Below is a small trained network, with its code and all its weights. Each question gives an input and a class and asks what happens when units are switched off, that is, made to give their printed mean instead of their output.

import numpy as np


def w(rows, s, z=0):
    codes = np.array(rows[::2]) - 128.0
    scale = np.full(codes.shape[1], s)
    scale[-1] = z or s
    return codes * scale


def norm(h):
    return h / np.sqrt((h * h).mean(-1, keepdims=True) + 1e-5)


def f(y):
    return y / 2 * (1 + np.tanh(0.7978845608 * (y + 0.044715 * y**3)))


def log_softmax(a):
    a = a - a.max(-1, keepdims=True)
    return a - np.log(np.exp(a).sum(-1, keepdims=True))


def net(x, mask):
    res = np.array(x, float).reshape(1, 5) / 4 @ E
    u = 0
    for l in range(4):
        y = f(norm(res) @ A[l][:, :-1].T + A[l][:, -1])
        res = res + np.where(mask[u : u + 14], y, B[l][:, -1]) @ B[l][:, :-1]
        u += 14
    return log_softmax(norm(res)[-1] @ U[:, :-1].T + U[:, -1])


A, B = {}, {}
E = w([
[168,68,131,179,108,33,166,206,86,36,135],'x0',
[91,143,91,70,72,91,110,108,122,91,129],'x1',
[114,119,134,111,80,254,149,194,55,103,80],'x2',
[148,228,172,44,172,96,194,135,83,115,149],'x3',
[177,182,140,187,85,148,158,82,163,90,107],'x4',
],0.008)
A[0] = w([
[39,98,125,109,181,143,71,208,121,138,199,5],'0.n1',
[40,137,4,77,47,89,143,90,77,112,93,84],'0.n2',
[109,253,163,149,218,142,107,180,76,98,157,88],'0.n3',
[120,104,150,116,187,50,106,75,182,130,181,93],'0.n4',
[136,124,206,218,239,172,100,194,120,170,147,38],'0.n5',
[147,16,152,157,100,83,238,173,58,77,151,66],'0.n6',
[112,81,90,189,147,202,78,155,153,125,149,52],'0.n7',
[38,66,184,60,173,119,98,166,77,140,149,55],'0.n8',
[101,64,136,107,103,214,141,154,82,122,95,95],'0.n9',
[176,110,209,185,227,176,157,189,182,171,58,49],'0.n10',
[102,104,203,91,118,218,130,153,42,112,116,29],'0.n11',
[70,189,150,73,160,224,83,135,201,218,69,92],'0.n12',
[123,210,153,205,52,178,179,93,141,45,103,90],'0.n13',
[180,116,229,133,115,156,89,184,166,148,192,2],'0.n14',
],0.0056,0.0051)
B[0] = w([
[96,215,185,255,120,157,28,164,79,122,180,132],'0.n1',
[207,80,47,152,46,134,217,97,75,251,192,172],'0.n2',
[127,56,167,99,107,100,179,100,121,164,91,185],'0.n3',
[172,136,100,117,128,150,118,193,206,144,152,211],'0.n4',
[213,77,65,129,29,109,182,100,44,237,201,161],'0.n5',
[169,96,76,130,186,156,126,93,103,33,175,234],'0.n6',
[126,66,151,129,129,94,165,106,104,161,53,160],'0.n7',
[109,221,228,207,108,130,77,150,87,123,223,161],'0.n8',
[136,146,94,114,132,130,106,167,238,165,155,186],'0.n9',
[197,179,49,108,17,143,168,91,72,205,178,169],'0.n10',
[119,145,108,76,128,157,168,231,244,160,135,170],'0.n11',
[152,77,89,149,178,154,139,80,95,12,213,254],'0.n12',
[76,152,192,156,120,122,78,190,139,164,218,187],'0.n13',
[156,139,114,159,93,135,136,105,62,155,105,99],'0.n14',
],0.0071,0.0042)
A[1] = w([
[84,62,105,169,115,162,19,108,125,138,25,69],'1.n1',
[48,180,73,89,42,103,101,106,117,63,146,106],'1.n2',
[128,151,159,152,216,46,80,108,193,184,109,95],'1.n3',
[84,53,97,202,123,88,126,137,192,200,133,98],'1.n4',
[46,126,152,93,186,109,21,203,36,179,131,26],'1.n5',
[176,89,29,72,154,144,134,125,204,78,130,133],'1.n6',
[112,117,254,36,121,100,177,82,87,132,71,24],'1.n7',
[81,165,54,47,6,72,81,110,112,95,120,42],'1.n8',
[65,164,116,98,192,203,102,49,128,148,72,3],'1.n9',
[142,233,243,209,32,154,122,66,175,63,82,39],'1.n10',
[88,126,159,97,100,216,122,212,118,101,24,93],'1.n11',
[109,162,130,59,205,80,197,133,145,133,136,125],'1.n12',
[73,175,157,166,130,103,92,94,69,117,7,31],'1.n13',
[109,169,235,38,177,125,160,124,79,121,108,52],'1.n14',
],0.0069,0.0064)
B[1] = w([
[81,111,206,129,88,99,192,80,89,87,71,167],'1.n1',
[191,102,116,169,127,174,174,127,111,175,171,150],'1.n2',
[143,159,89,96,96,178,133,193,197,141,126,198],'1.n3',
[113,128,173,90,69,128,151,117,133,129,77,228],'1.n4',
[79,197,188,233,132,91,98,163,131,173,177,140],'1.n5',
[135,129,214,136,118,173,125,147,154,110,144,254],'1.n6',
[90,139,188,76,122,123,195,92,147,134,69,144],'1.n7',
[214,112,52,189,124,137,214,96,72,236,134,139],'1.n8',
[109,94,120,62,201,164,86,67,100,97,171,138],'1.n9',
[19,147,214,226,150,105,81,200,92,193,232,157],'1.n10',
[101,239,1,121,94,148,177,174,218,148,137,162],'1.n11',
[113,97,204,143,91,160,151,134,146,124,88,222],'1.n12',
[126,91,147,96,105,128,96,51,150,152,104,109],'1.n13',
[54,142,188,139,106,101,179,104,99,121,95,182],'1.n14',
],0.0091,0.0044)
A[2] = w([
[146,141,144,139,177,123,190,124,93,186,103,122],'2.n1',
[51,192,129,132,174,86,73,102,103,160,47,33],'2.n2',
[133,112,166,114,97,126,178,115,123,161,158,136],'2.n3',
[154,120,132,175,133,127,144,138,93,202,159,112],'2.n4',
[105,157,125,76,160,166,105,69,117,155,127,110],'2.n5',
[126,129,147,134,166,143,113,94,119,51,182,111],'2.n6',
[78,149,141,143,123,102,43,149,82,162,151,123],'2.n7',
[67,188,70,140,120,89,112,112,85,115,99,98],'2.n8',
[181,130,87,129,115,116,166,105,97,180,137,108],'2.n9',
[73,78,119,171,98,129,84,95,110,128,46,97],'2.n10',
[86,152,126,132,138,161,93,64,132,167,149,109],'2.n11',
[115,163,90,132,192,111,77,106,93,105,55,40],'2.n12',
[107,181,53,113,170,82,59,112,76,140,12,5],'2.n13',
[146,131,130,113,140,68,116,104,173,136,112,97],'2.n14',
],0.011,0.013)
B[2] = w([
[164,111,100,161,31,116,169,68,127,150,80,173],'2.n1',
[145,120,127,106,156,190,227,163,161,161,152,121],'2.n2',
[135,130,129,128,95,102,70,126,74,143,68,253],'2.n3',
[139,126,96,163,109,94,95,139,93,204,134,202],'2.n4',
[155,81,122,140,176,163,205,81,126,67,183,171],'2.n5',
[113,96,159,137,143,179,7,112,127,135,110,199],'2.n6',
[114,172,217,215,138,105,139,165,133,179,174,167],'2.n7',
[183,122,126,153,59,109,123,105,131,124,120,111],'2.n8',
[215,116,65,150,118,121,70,101,89,168,98,194],'2.n9',
[110,124,224,99,83,79,254,93,170,129,90,163],'2.n10',
[127,78,159,129,198,141,179,141,93,88,213,177],'2.n11',
[116,116,194,102,141,116,149,121,177,134,151,123],'2.n12',
[202,141,189,58,128,100,156,151,124,137,128,128],'2.n13',
[110,162,62,87,123,169,171,180,147,164,173,132],'2.n14',
],0.0086,0.0056)
A[3] = w([
[142,78,100,126,211,133,116,93,105,1,136,54],'3.n1',
[87,134,121,101,152,191,127,63,139,218,136,71],'3.n2',
[76,140,128,189,119,76,85,190,105,103,138,37],'3.n3',
[106,207,121,105,128,78,97,123,117,65,133,7],'3.n4',
[167,132,68,115,102,157,60,60,100,149,110,152],'3.n5',
[99,177,82,87,116,148,136,186,193,107,96,86],'3.n6',
[42,136,169,105,123,84,158,85,112,104,14,25],'3.n7',
[145,112,127,113,157,40,99,90,210,152,150,50],'3.n8',
[136,117,78,165,149,51,115,178,102,21,122,10],'3.n9',
[141,119,99,156,169,97,122,165,94,43,47,48],'3.n10',
[95,209,173,88,143,69,168,88,89,100,64,6],'3.n11',
[139,126,124,78,181,53,103,102,209,171,124,18],'3.n12',
[128,175,74,77,115,129,144,161,197,128,145,106],'3.n13',
[96,141,203,136,100,178,69,186,139,118,165,253],'3.n14',
],0.01,0.0044)
B[3] = w([
[127,83,165,45,232,167,78,38,64,62,117,189],'3.n1',
[150,138,93,191,132,126,217,128,115,86,138,160],'3.n2',
[91,179,204,153,184,137,155,93,138,158,163,163],'3.n3',
[211,101,88,210,123,111,171,125,138,168,143,122],'3.n4',
[192,104,124,114,141,74,73,130,68,111,92,182],'3.n5',
[131,166,86,54,155,137,75,153,196,141,114,167],'3.n6',
[122,52,195,37,59,99,143,122,192,80,40,176],'3.n7',
[78,177,90,111,93,194,215,133,133,131,138,145],'3.n8',
[113,140,108,136,160,244,195,63,96,135,231,158],'3.n9',
[96,96,132,100,156,177,146,61,155,101,179,141],'3.n10',
[118,60,164,147,61,117,166,85,231,157,76,160],'3.n11',
[97,177,50,118,98,227,206,166,155,134,129,135],'3.n12',
[115,133,56,122,152,165,88,178,111,119,70,164],'3.n13',
[135,152,141,109,152,40,79,138,150,133,114,254],'3.n14',
],0.011,0.0091)
U = w([
[134,84,129,104,205,209,139,45,96,35,205,136],'0',
[213,104,38,169,39,126,179,113,53,216,122,151],'1',
[78,202,46,77,118,190,137,206,214,127,115,144],'2',
[82,82,187,108,48,97,211,73,178,106,62,150],'3',
[53,185,180,212,154,81,117,143,116,181,211,112],'4',
[134,123,148,78,151,55,8,119,110,128,50,167],'5',
[48,173,50,147,139,54,128,86,85,56,72,4],'6',
],0.017,0.016)

Each question gives the input, the list of numbers given to net, and the class t.
The units are the neurons (one row each of A and B). Each row of codes is followed by its name. A weight is (code - 128) times the scale printed after its matrix; where a second scale follows, it is the last column's (A, B and U).
mask holds one flag per neuron, layer by layer. A switched-off neuron (its flag False) gives its mean, the last column of its row in B, instead of its output. The means were averaged over made-up inputs and are rounded, as every weight is.
A unit's drop is (log p(t) with every unit on - log p(t) with that unit switched off) / (log p(t) with every unit on - log p(t) with every unit switched off).
The circuit of an input: a set's keep is (log p(t) with only the set's units on - log p(t) with every unit switched off) / (log p(t) with every unit on - log p(t) with every unit switched off). Starting from the 12 units with the biggest drops (on a tie, the unit counted first), units are removed one at a time, each time the one whose removal leaves the highest keep (on an exact tie, the one counted first), for as long as the keep stays at least 0.8.
units of the circuit, in order: the units of the circuit, biggest drop first
unit that matters most: the unit with the biggest drop
k most important neurons: the k neurons with the biggest drops, biggest first
top k neurons in layer l: the k neurons of layer l with the biggest drops, biggest first
drop when u is switched off: that unit's drop, to one decimal
input [-4,0,-6,3,8], class 4: units of the circuit, in order => (1.n10)
input [-7,4,2,5,7], class 0: 2 most important neurons => (0.n12, 1.n9)
input [-7,0,-1,3,-8], class 4: units of the circuit, in order => (1.n5, 2.n7)
input [3,-2,-5,-8,-8], class 3: units of the circuit, in order => (1.n4, 2.n10)
input [3,-7,6,2,8], class 4: top 2 neurons in layer 0 => (0.n13, 0.n2)
input [1,-1,8,-8,8], class 2: units of the circuit, in order => (1.n11, 0.n9)
input [-2,-2,6,6,-3], class 2: top 2 neurons in layer 0 => (0.n11, 0.n9)
input [7,5,-8,-3,-3], class 2: 2 most important neurons => (0.n12, 0.n4)
input [-7,-7,-5,-5,-1], class 0: 3 most important neurons => (0.n12, 2.n11, 0.n2)
input [-7,2,-7,6,-1], class 0: 2 most important neurons => (2.n5, 0.n12)
input [5,-4,5,6,-5], class 3: top 2 neurons in layer 0 => (0.n12, 0.n3)
input [5,-5,-5,-1,-6], class 4: 2 most important neurons => (0.n12, 0.n1)
input [7,-8,4,6,2], class 1: top 3 neurons in layer 0 => (0.n10, 0.n5, 0.n12)
input [-2,-4,-1,2,4], class 1: units of the circuit, in order => (0.n10)
input [-6,-3,-8,1,0], class 2: 2 most important neurons => (1.n3, 0.n4)
input [-2,1,8,3,7], class 2: 2 most important neurons => (1.n11, 0.n11)
input [-6,-1,7,3,-5], class 2: 2 most important neurons => (0.n11, 1.n11)
input [4,3,6,-6,-7], class 4: 3 most important neurons => (0.n8, 0.n1, 1.n5)
input [6,3,6,6,1], class 0: 3 most important neurons => (0.n6, 1.n3, 1.n4)
input [0,1,-4,-3,6], class 4: unit that matters most => 1.n10
input [-2,6,-7,8,-6], class 3: 2 most important neurons => (1.n12, 1.n14)
input [1,7,-6,-8,-5], class 3: 3 most important neurons => (1.n4, 1.n1, 2.n10)
input [2,-7,-2,-7,-3], class 1: 3 most important neurons => (0.n5, 0.n10, 2.n9)
input [2,-8,3,-8,1], class 1: 4 most important neurons => (0.n5, 0.n10, 2.n9, 1.n12)
input [1,-8,1,5,-8], class 1: top 4 neurons in layer 0 => (0.n5, 0.n10, 0.n3, 0.n13)
input [-5,-6,-5,4,0], class 1: drop when 0.n5 is switched off => 0.2
input [8,-7,-1,4,-5], class 0: drop when 0.n6 is switched off => 3.8
input [-5,1,6,5,8], class 4: drop when 1.n10 is switched off => 1.1
